[128 = 0]
[164 181 124 192 130 145 114 138 151 120 134 197 122 159 148 142 139 170
 127 126  84 174 133 160 116 156 144 139 118 109 146 136 155 131 169 103
 133 141 128 173 128 116 134 106 141 131 142 157 131 129 104 121  98 145
 121 136 148]	<70>:<21>
[141 129  92 124 156  69 144 155 135 113  98  88 139 113  78 161  91 110
 116 120 149 166 132 113 151 126 101 111 117 133 111  78  86  97 136 145
 158  96 133 120 137 130 145 168 141 102 151  75 118 110 116 107 104 122
 133 133 128]	<80>:<9>
[139 184  91 149 114 111 123 204 155 180  88 133 137 122  83 198 103 213
 127  98 104 183 143 171 140 188 160  25 106 102 201  57 144 108 182 120
 158 108 178 142 146  82 178 157 140  73 155 134 104  98 125 163  98 129
 109 132 175]	<80>:<9>
[149 184 122 170 132 124 110 146 153 121 118 152 110 122 127 157 126 155
 112 129 126 155 145 141 110 153 134 111  99 121 145 131 114 109 158  99
 145 121 140 130 132 129 121 116 143 109 147 147 127 133  97 139 115 137
 121 125 172]	<80>:<22>
[148 105 117 133 156  63 120 129 128  84 141 124 155 163 112 119 129 102
 126 115 106 162 121 103 145 123 124 122 108 134 109 133 116 123 142 151
 123 124 131 124 127 148  85 141 121 102 145 101 134 129 114  99  83 121
 126 130 106]	<79>:<29>
[127 171  99 134 125 109 135 165 144 160  95 113 127  99  91 189 102 140
 125 110 132 156 136 145 142 153 128  91 112 114 150  84 120  99 152 120
 159  97 157 122 136 121 151 150 148  90 147 127 129 119 123 148 111 116
 119 123 164]	<80>:<9>
[138 162  94 145 137  86 121 179 146 145 109 116 142 123  70 176 103 163
 124  98 113 187 140 145 136 162 143  59 107 113 166  77 117  87 164 133
 160 103 159 124 138 104 144 156 136  73 152 127 117  92 114 144  93 120
 113 131 158]	<80>:<9>
[186 188 104 176 161  84 113 160 158  86 152 176 133 162 111 171 148 130
 120 120  71 179 122 127 117 149 120 127 110 107 137 144 128 113 176 122
 131 126 128 144 120 121  79 123 157  77 160 155 141  98  95 101  83 121
 113 122 146]	<70>:<15>
[124 105 134 164 139  90  68 148 138 103 153 138 156 218 105 138 143 158
 125 111  77 154 123 132 147 158 175  11 114 132 193 176 144 121 166 157
 101 154 187 135 143  98  76  94  86  66 135 182 125  83 112 150  62 141
  95 119 138]	<78>:<20>
[141 128 129 122 125 113  99 140 142 118 161 134 166 188 106 126 149 142
 101 111  93 146 108 124 145 137 163  47 127 118 170 150 161 146 140 163
  88 145 157 142 130 112  80 113 111  88 128 145 131  87 146 127  93 116
 110 150 115]	<79>:<11>
[116 128 112 172 123 121 100 159 150 123 113 147 126 152 130 136 128 191
 134 111 109 153 139 154 130 173 160  70 110 129 169 110 128 118 170 125
 152 131 164 135 148 109 150 119 106 113 134 130 110 110  99 157  84 160
 121 134 149]	<78>:<27>
[166 108 125 146 159  51  76 143 129  70 178 130 184 223  73 160 154 114
 114 104  66 168  98 111 149 133 145  22 124 114 178 195 138 140 163 185
  66 144 161 141 118 112  13 105 125  30 150 165 147  68 139  99  46 108
  86 114 135]	<79>:<11>
[158 211 105 172 155  82 112 163 161 115 134 168 117 120  90 194 127 144
 106 116 117 174 143 138 109 155 115  56 107 102 160 143 108  96 185 112
 145 118 149 123 131 119  79 116 173  53 176 145 134 105  80 127  69 118
 110 114 194]	<80>:<22>
[152 133 115 126 148  66  99 149 134  99 151 116 169 174  85 164 132 123
 127 103  92 166 115 116 151 139 133  47 118 112 161 144 117 129 155 164
 109 131 150 129 124 111  69 139 126  54 151 146 132  85 122 130  73 113
 105 122 127]	<79>:<29>
[132 109 130 147 139  98  86 142 130 114 136 114 156 178 107 133 136 151
 125 112 104 143 140 128 148 153 164  31 127 132 177 153 106 125 143 158
 108 135 176 120 141 108  87 106  99  80 135 145 117  93  76 151  68 119
 109 127 144]	<78>:<20>
[162 199 121 215 140 118  89 173 175 115 140 208 116 161 119 177 141 174
 120 129  85 174 146 159 100 171 149 111  99 104 177 149 155 102 194 101
 146 133 150 159 132 114 109  88 157  88 157 182 134 109  78 137  85 152
 101 124 192]	<70>:<21>
[151 110 127 123 155  67 102 137 120  91 162 108 175 197  79 132 133 107
 122 114  81 154 113 106 160 129 143  47 130 128 149 156 129 135 139 189
  99 138 154 125 118 127  52 135 122  67 160 137 137  85 146  94  59 110
 114 133  99]	<79>:<11>
